Here is a tiny trained network, its code and every weight. The questions are about switching its units off for an input and a class, where a switched-off unit gives its printed mean instead of its output.

import numpy as np


def w(rows, s, z=0):
    codes = np.array(rows[::2]) - 128.0
    scale = np.full(codes.shape[1], s)
    scale[-1] = z or s
    return codes * scale


def f(y):
    return np.maximum(y, 0)


def log_softmax(a):
    a = a - a.max(-1, keepdims=True)
    return a - np.log(np.exp(a).sum(-1, keepdims=True))


def net(x, mask):
    res = np.array(x, float).reshape(1, 6) / 4 @ E
    y = f(res @ A[0][:, :-1].T + A[0][:, -1])
    res = res + np.where(mask, y, B[0][:, -1]) @ B[0][:, :-1]
    return log_softmax(res[-1] @ U[:, :-1].T + U[:, -1])


A, B = {}, {}
E = w([
[175,166,176,130,22,77,214,169],'x0',
[44,121,220,122,100,133,132,17],'x1',
[61,50,110,43,162,99,197,167],'x2',
[79,214,122,186,186,193,205,145],'x3',
[86,191,152,43,81,180,69,200],'x4',
[86,233,99,120,158,1,104,110],'x5',
],0.0096)
A[0] = w([
[116,84,245,119,107,208,141,60,103],'neuron 1',
[105,125,114,129,130,140,114,100,100],'neuron 2',
[69,175,111,203,162,199,221,167,83],'neuron 3',
[195,131,91,107,154,153,94,214,80],'neuron 4',
[84,86,93,143,243,133,66,86,80],'neuron 5',
[181,183,188,107,71,71,219,130,91],'neuron 6',
[161,154,204,147,36,90,249,166,103],'neuron 7',
[161,168,137,185,132,142,52,107,52],'neuron 8',
[194,72,96,86,95,88,68,98,100],'neuron 9',
[66,141,238,118,91,133,103,2,89],'neuron 10',
[67,75,165,64,176,112,168,173,62],'neuron 11',
[61,129,213,127,128,94,119,56,64],'neuron 12',
[185,169,158,233,99,141,43,112,70],'neuron 13',
[82,125,85,137,187,117,47,97,61],'neuron 14',
[166,52,117,180,129,49,124,90,80],'neuron 15',
[78,138,182,104,107,146,120,78,93],'neuron 16',
[147,169,88,187,71,139,100,133,36],'neuron 17',
[229,69,133,242,221,56,237,34,97],'neuron 18',
[207,174,175,190,126,186,42,85,73],'neuron 19',
[100,119,184,130,124,157,115,141,24],'neuron 20',
[185,51,188,131,137,238,148,150,45],'neuron 21',
[213,118,44,135,143,120,117,215,34],'neuron 22',
[196,170,24,145,148,73,100,199,61],'neuron 23',
[92,183,98,131,153,28,104,121,48],'neuron 24',
[232,105,79,134,170,173,159,186,99],'neuron 25',
[128,208,207,35,109,197,86,193,93],'neuron 26',
[74,45,127,95,138,129,179,172,103],'neuron 27',
[178,26,148,101,72,151,89,133,103],'neuron 28',
[155,102,139,145,112,249,191,138,55],'neuron 29',
[153,141,109,68,127,2,56,96,89],'neuron 30',
[108,38,128,86,130,181,197,157,94],'neuron 31',
[165,36,157,100,52,39,52,127,71],'neuron 32',
[75,214,122,206,175,172,242,147,113],'neuron 33',
[125,122,98,87,223,194,51,74,38],'neuron 34',
[96,190,130,127,197,147,141,153,110],'neuron 35',
[140,146,77,133,150,113,78,224,91],'neuron 36',
[63,237,87,136,164,7,126,116,32],'neuron 37',
[86,111,100,130,214,194,30,110,106],'neuron 38',
[150,54,118,160,91,231,141,138,3],'neuron 39',
[75,127,107,66,179,55,156,151,94],'neuron 40',
[87,179,160,57,79,157,33,203,53],'neuron 41',
[169,169,165,147,115,143,93,125,37],'neuron 42',
[136,166,132,186,64,159,66,103,94],'neuron 43',
[68,107,89,79,125,87,188,139,82],'neuron 44',
[91,63,137,79,168,102,174,171,106],'neuron 45',
[151,157,166,137,54,84,180,162,71],'neuron 46',
],0.0096,0.0058)
B[0] = w([
[81,155,147,161,115,100,159,163,217],'neuron 1',
[117,105,139,134,109,131,137,134,145],'neuron 2',
[118,92,182,102,190,210,91,89,203],'neuron 3',
[78,140,133,160,158,91,184,167,182],'neuron 4',
[159,74,124,135,95,119,132,159,210],'neuron 5',
[180,38,108,161,100,129,123,173,194],'neuron 6',
[180,54,107,150,97,139,128,164,211],'neuron 7',
[142,136,74,112,114,152,157,84,169],'neuron 8',
[125,124,183,119,193,202,128,115,189],'neuron 9',
[70,128,111,185,184,96,191,170,231],'neuron 10',
[154,155,72,109,152,137,173,98,178],'neuron 11',
[73,134,117,179,181,92,187,173,192],'neuron 12',
[142,170,50,94,133,171,183,63,192],'neuron 13',
[169,68,125,165,74,129,124,167,184],'neuron 14',
[101,126,152,56,131,122,105,146,188],'neuron 15',
[78,107,129,142,169,108,177,142,179],'neuron 16',
[136,129,90,130,129,133,152,105,151],'neuron 17',
[84,138,137,1,96,46,94,162,255],'neuron 18',
[153,163,53,96,125,159,161,102,200],'neuron 19',
[105,142,128,135,119,110,119,122,145],'neuron 20',
[141,190,153,181,65,86,79,87,196],'neuron 21',
[71,110,124,170,145,131,185,148,189],'neuron 22',
[70,127,130,178,146,105,182,138,202],'neuron 23',
[145,180,153,167,69,107,92,111,184],'neuron 24',
[67,147,149,159,165,67,157,167,193],'neuron 25',
[116,111,140,37,113,59,88,158,210],'neuron 26',
[154,166,72,104,133,145,151,101,182],'neuron 27',
[133,153,177,145,146,197,92,97,194],'neuron 28',
[148,168,177,157,105,105,82,87,188],'neuron 29',
[147,153,205,149,166,181,94,82,205],'neuron 30',
[147,175,98,145,90,126,124,99,187],'neuron 31',
[112,105,153,131,204,204,104,87,207],'neuron 32',
[117,105,184,99,189,229,111,112,220],'neuron 33',
[186,45,114,136,97,113,143,176,196],'neuron 34',
[132,106,165,118,125,151,110,86,175],'neuron 35',
[79,107,151,131,148,107,170,120,179],'neuron 36',
[150,202,179,195,79,97,34,88,212],'neuron 37',
[187,51,142,134,73,115,130,156,214],'neuron 38',
[141,200,173,183,67,79,79,99,179],'neuron 39',
[160,184,71,147,103,141,153,76,188],'neuron 40',
[109,122,151,50,111,81,104,139,203],'neuron 41',
[135,123,96,113,117,144,148,88,148],'neuron 42',
[134,160,87,108,132,142,161,97,176],'neuron 43',
[155,165,81,119,123,151,162,85,175],'neuron 44',
[135,160,70,122,121,164,154,79,181],'neuron 45',
[172,38,105,144,100,123,130,156,176],'neuron 46',
],0.0097,0.015)
U = w([
[144,201,158,216,82,116,69,99,171],'0',
[30,124,118,205,153,110,192,155,104],'1',
[208,19,103,166,81,141,124,155,100],'2',
[155,188,20,104,118,177,162,77,114],'3',
[111,107,194,122,176,233,85,98,106],'4',
[76,133,137,3,95,71,89,148,139],'5',
[144,140,122,149,138,149,103,140,245],'6',
[141,157,79,135,169,154,80,189,95],'7',
],0.012)

Each question gives the input, the list of numbers given to net, and the class t.
The units are the neurons (one row each of A and B). Each row of codes is followed by its name. A weight is (code - 128) times the scale printed after its matrix; where a second scale follows, it is the last column's (A, B and U).
mask holds one flag per neuron, in row order. A switched-off neuron (its flag False) gives its mean, the last column of its row in B, instead of its output. The means were averaged over made-up inputs and are rounded, as every weight is.
A unit's drop is (log p(t) with every unit on - log p(t) with that unit switched off) / (log p(t) with every unit on - log p(t) with every unit switched off).
The circuit of an input: a set's keep is (log p(t) with only the set's units on - log p(t) with every unit switched off) / (log p(t) with every unit on - log p(t) with every unit switched off). Starting from the 12 units with the biggest drops (on a tie, the unit counted first), units are removed one at a time, each time the one whose removal leaves the highest keep (on an exact tie, the one counted first), for as long as the keep stays at least 0.8.
units of the circuit, in order: the units of the circuit, biggest drop first
top k neurons: the k neurons with the biggest drops, biggest first
drop when u is switched off: that unit's drop, to one decimal
input [8,-8,-8,8,6,2], class 1: top 2 neurons -> [neuron 23; neuron 4]
input [-7,-3,4,-4,-8,-1], class 5: units of the circuit, in order -> [neuron 18]
input [-3,-5,5,-1,-6,-5], class 5: top 2 neurons -> [neuron 18; neuron 37]
input [8,-4,-2,8,-8,2], class 2: top 3 neurons -> [neuron 7; neuron 6; neuron 46]
input [8,-8,3,2,-4,-3], class 1: top 3 neurons -> [neuron 25; neuron 22; neuron 23]
input [5,-2,-6,0,7,4], class 5: top 2 neurons -> [neuron 26; neuron 41]
input [4,-1,-1,4,-7,-8], class 0: top 3 neurons -> [neuron 21; neuron 39; neuron 29]
input [3,1,-5,0,7,6], class 5: top 3 neurons -> [neuron 26; neuron 41; neuron 21]
input [-6,6,0,-5,3,-2], class 1: top 3 neurons -> [neuron 10; neuron 1; neuron 12]
input [-7,-4,-7,6,3,2], class 2: top 4 neurons -> [neuron 38; neuron 34; neuron 14; neuron 5]
input [6,7,3,-7,-1,4], class 1: top 4 neurons -> [neuron 10; neuron 12; neuron 33; neuron 3]
input [5,-3,5,-8,-7,-6], class 4: top 3 neurons -> [neuron 32; neuron 28; neuron 9]
input [-8,-6,8,1,-6,3], class 2: top 2 neurons -> [neuron 5; neuron 38]
input [-1,7,1,-5,-2,-6], class 1: top 4 neurons -> [neuron 10; neuron 37; neuron 1; neuron 12]
input [5,-6,0,-8,6,0], class 4: units of the circuit, in order -> [neuron 32]
input [-2,4,-6,-2,-1,4], class 3: units of the circuit, in order -> [neuron 13; neuron 19]
input [-2,5,-5,-8,-1,6], class 4: drop when neuron 9 is switched off -> 0.1
input [-7,-2,5,6,-4,-6], class 2: drop when neuron 5 is switched off -> 0.6
input [5,-1,-8,-7,4,0], class 3: drop when neuron 38 is switched off -> 0.0
input [7,-7,-2,-4,-2,2], class 1: units of the circuit, in order -> [neuron 23]
